Below are the code and all the weights of a small trained network. Each question names an input and a target symbol and asks about switching units off, where a switched-off unit gives its printed mean instead of its output.

import numpy as np


def w(rows, s, z=0):
    codes = np.array(rows[::2]) - 128.0
    scale = np.full(codes.shape[1], s)
    scale[-1] = z or s
    return codes * scale


def norm(h):
    return h / np.sqrt((h * h).mean(-1, keepdims=True) + 1e-5)


def f(y):
    return np.maximum(y, 0)


def softmax(a):
    e = np.exp(a - a.max(-1, keepdims=True))
    return e / e.sum(-1, keepdims=True)


def log_softmax(a):
    a = a - a.max(-1, keepdims=True)
    return a - np.log(np.exp(a).sum(-1, keepdims=True))


def net(x, mask):
    ids = ['αγδεζηθλμξφψω'.index(c) for c in x.split()]
    T = len(ids)
    res = E[ids] + P[:T]
    u = 0
    for l in range(2):
        r = norm(res)
        for j in range(3):
            rows = slice(2 * j, 2 * j + 2)
            q, k, v = (r @ M[l][rows].T for M in (Q, K, V))
            z = softmax(np.where(np.tri(T) > 0, q @ k.T / 2**0.5, -1e9)) @ v
            o = O[l][rows]
            res = res + np.where(mask[u + j], z, o[:, -1]) @ o[:, :-1]
        u += 3
        y = f(norm(res) @ A[l][:, :-1].T + A[l][:, -1])
        res = res + np.where(mask[u : u + 8], y, B[l][:, -1]) @ B[l][:, :-1]
        u += 8
    return log_softmax(norm(res)[-1] @ U[:, :-1].T + U[:, -1])


Q, K, V, O, A, B = {}, {}, {}, {}, {}, {}
E = w([
[2,148,48],'α',
[161,131,129],'γ',
[155,149,145],'δ',
[92,115,77],'ε',
[132,157,176],'ζ',
[117,133,27],'η',
[97,132,16],'θ',
[198,113,246],'λ',
[180,200,50],'μ',
[113,130,211],'ξ',
[51,123,92],'φ',
[141,160,58],'ψ',
[170,154,136],'ω',
],0.012)
P = w([
[144,1,151],'0',
[132,213,92],'1',
[58,203,156],'2',
[70,200,145],'3',
[86,211,130],'4',
[66,209,148],'5',
[84,212,136],'6',
[69,221,145],'7',
[103,231,116],'8',
[117,243,95],'9',
[159,228,61],'10',
[129,243,89],'11',
[109,246,108],'12',
[100,253,125],'13',
],0.0044)
Q[0] = w([
[132,5,103],'L0H1',
[245,136,223],'L0H1',
[145,147,94],'L0H2',
[125,152,125],'L0H2',
[116,48,105],'L0H3',
[156,204,178],'L0H3',
],0.022)
K[0] = w([
[141,12,155],'L0H1',
[185,141,253],'L0H1',
[174,141,110],'L0H2',
[136,144,102],'L0H2',
[123,89,144],'L0H3',
[144,201,137],'L0H3',
],0.023)
V[0] = w([
[120,228,232],'L0H1',
[15,155,2],'L0H1',
[163,48,93],'L0H2',
[196,73,122],'L0H2',
[134,41,156],'L0H3',
[133,36,156],'L0H3',
],0.014)
O[0] = w([
[91,46,136,225],'L0H1',
[123,215,2,230],'L0H1',
[163,175,153,56],'L0H2',
[121,187,152,77],'L0H2',
[79,196,111,9],'L0H3',
[78,201,109,2],'L0H3',
],0.013,0.0089)
A[0] = w([
[155,223,195,76],'L0N1',
[41,120,125,162],'L0N2',
[36,111,12,145],'L0N3',
[249,122,35,106],'L0N4',
[22,30,59,99],'L0N5',
[194,100,181,37],'L0N6',
[54,164,66,144],'L0N7',
[128,64,87,4],'L0N8',
],0.013,0.0033)
B[0] = w([
[160,207,117,137],'L0N1',
[178,144,80,144],'L0N2',
[42,101,100,248],'L0N3',
[253,29,100,254],'L0N4',
[181,195,116,218],'L0N5',
[39,97,182,182],'L0N6',
[23,134,163,214],'L0N7',
[103,182,166,174],'L0N8',
],0.026,0.0076)
Q[1] = w([
[106,112,108],'L1H1',
[128,2,203],'L1H1',
[108,155,112],'L1H2',
[41,33,190],'L1H2',
[102,120,80],'L1H3',
[143,176,34],'L1H3',
],0.024)
K[1] = w([
[63,133,93],'L1H1',
[210,21,185],'L1H1',
[79,99,95],'L1H2',
[159,255,191],'L1H2',
[107,75,81],'L1H3',
[49,32,52],'L1H3',
],0.021)
V[1] = w([
[52,7,79],'L1H1',
[108,204,210],'L1H1',
[90,1,78],'L1H2',
[11,206,130],'L1H2',
[176,27,195],'L1H3',
[99,226,209],'L1H3',
],0.014)
O[1] = w([
[127,254,133,254],'L1H1',
[177,100,82,76],'L1H1',
[63,109,87,142],'L1H2',
[215,72,96,137],'L1H2',
[135,24,113,81],'L1H3',
[201,171,97,118],'L1H3',
],0.016,0.01)
A[1] = w([
[64,75,116,178],'L1N1',
[182,110,66,108],'L1N2',
[150,204,127,69],'L1N3',
[183,65,112,5],'L1N4',
[174,95,74,38],'L1N5',
[68,170,180,34],'L1N6',
[2,127,80,239],'L1N7',
[77,182,129,230],'L1N8',
],0.023,0.0024)
B[1] = w([
[183,191,56,186],'L1N1',
[160,60,157,163],'L1N2',
[64,169,85,151],'L1N3',
[34,162,118,179],'L1N4',
[160,48,118,157],'L1N5',
[42,98,169,150],'L1N6',
[254,143,49,252],'L1N7',
[70,199,128,180],'L1N8',
],0.034,0.016)
U = w([
[79,156,173,128],'α',
[70,174,182,144],'γ',
[207,175,194,32],'δ',
[170,204,171,110],'ε',
[94,225,78,154],'ζ',
[86,90,138,90],'η',
[3,99,65,3],'θ',
[111,111,193,188],'λ',
[127,31,103,140],'μ',
[89,71,137,131],'ξ',
[183,89,175,122],'φ',
[196,101,80,202],'ψ',
[210,71,180,137],'ω',
],0.014,0.004)

Each question gives the input, a string of symbols that net reads in full, and the target symbol t.
The units are the heads (2 rows each of Q, K, V and O) and the neurons (one row each of A and B). Each row of codes is followed by its name. A weight is (code - 128) times the scale printed after its matrix; where a second scale follows, it is the last column's (O, A, B and U).
mask holds one flag per unit, layer by layer, with each layer's heads first. A switched-off unit (its flag False) gives its mean, the last column of its rows in O or B, instead of its output. The means were averaged over made-up inputs and are rounded, as every weight is.
A unit's drop is (log p(t) with every unit on - log p(t) with that unit switched off) / (log p(t) with every unit on - log p(t) with every unit switched off).
The circuit of an input: a set's keep is (log p(t) with only the set's units on - log p(t) with every unit switched off) / (log p(t) with every unit on - log p(t) with every unit switched off). Starting from the 12 units with the biggest drops (on a tie, the unit counted first), units are removed one at a time, each time the one whose removal leaves the highest keep (on an exact tie, the one counted first), for as long as the keep stays at least 0.8.
units of the circuit, in order: the units of the circuit, biggest drop first
top k neurons: the k neurons with the biggest drops, biggest first
k most important neurons of layer l: the k neurons of layer l with the biggest drops, biggest first
input φ ζ ψ ζ ζ η η φ θ θ ω ψ δ, target μ: units of the circuit, in order => L0H1; L1N7; L1N8
input φ λ ζ δ ζ ω, target μ: units of the circuit, in order => L0H1; L1H3
input φ ε γ μ ε ξ, target μ: units of the circuit, in order => L0H1; L1H3; L0N3
input φ γ δ α ψ η φ ω ζ ξ δ φ γ, target μ: units of the circuit, in order => L0N3; L0H1; L1H3
input φ η ψ φ γ λ ε δ ω, target μ: units of the circuit, in order => L0H1; L1N7; L1N8
input ζ δ η μ μ δ δ δ, target θ: 2 most important neurons of layer 0 => L0N3; L0N4
input η ζ θ γ, target γ: top 2 neurons => L1N7; L0N4
input η δ ζ φ δ, target γ: 3 most important neurons of layer 0 => L0N4; L0N6; L0N1
input φ δ η ξ δ ε ζ ζ ξ, target μ: 3 most important neurons of layer 0 => L0N3; L0N7; L0N5
input φ μ φ ζ ζ, target μ: top 2 neurons => L0N3; L1N7
input ε ψ ω μ ε δ γ φ δ, target ε: top 3 neurons => L0N4; L0N7; L0N3
input ζ θ α ψ α δ θ ε ξ μ θ ω ξ ω, target θ: top 3 neurons => L1N7; L1N4; L0N3
input ω ξ ζ α δ μ, target μ: top 3 neurons => L0N4; L1N7; L1N4
input γ ψ δ γ δ φ α φ ε η γ, target δ: 3 most important neurons of layer 0 => L0N4; L0N1; L0N3
input γ ω ε ψ ζ ζ, target δ: most important neuron of layer 1 => L1N7
input δ ε ζ ζ ψ ε ε μ, target μ: top 2 neurons => L0N4; L1N7
input δ ω ξ μ φ ε ζ γ ζ ω α ζ δ, target ω: 2 most important neurons of layer 0 => L0N4; L0N1
input ζ δ ψ δ γ ε μ μ ω γ, target θ: top 4 neurons => L0N3; L1N7; L1N4; L0N4
input φ ζ μ ψ ψ ω ξ φ η φ δ, target μ: 3 most important neurons of layer 1 => L1N7; L1N4; L1N8
input ε ξ ω, target ε: top 4 neurons => L0N4; L0N7; L0N3; L1N7
input ε φ η ξ θ ζ ε δ λ ε δ ω ζ, target ε: top 2 neurons => L0N4; L0N7
input ε α λ ζ α ε γ, target ε: 4 most important neurons of layer 0 => L0N4; L0N7; L0N3; L0N1
input ζ θ λ ξ δ α δ, target θ: top neuron => L1N7
input γ ζ ζ ω δ ζ ψ δ, target δ: top neuron => L0N4
input η η η λ α δ μ γ λ α ω ξ ω, target γ: 3 most important neurons of layer 0 => L0N4; L0N1; L0N6
input η λ ζ, target γ: top 3 neurons => L1N7; L0N4; L0N1
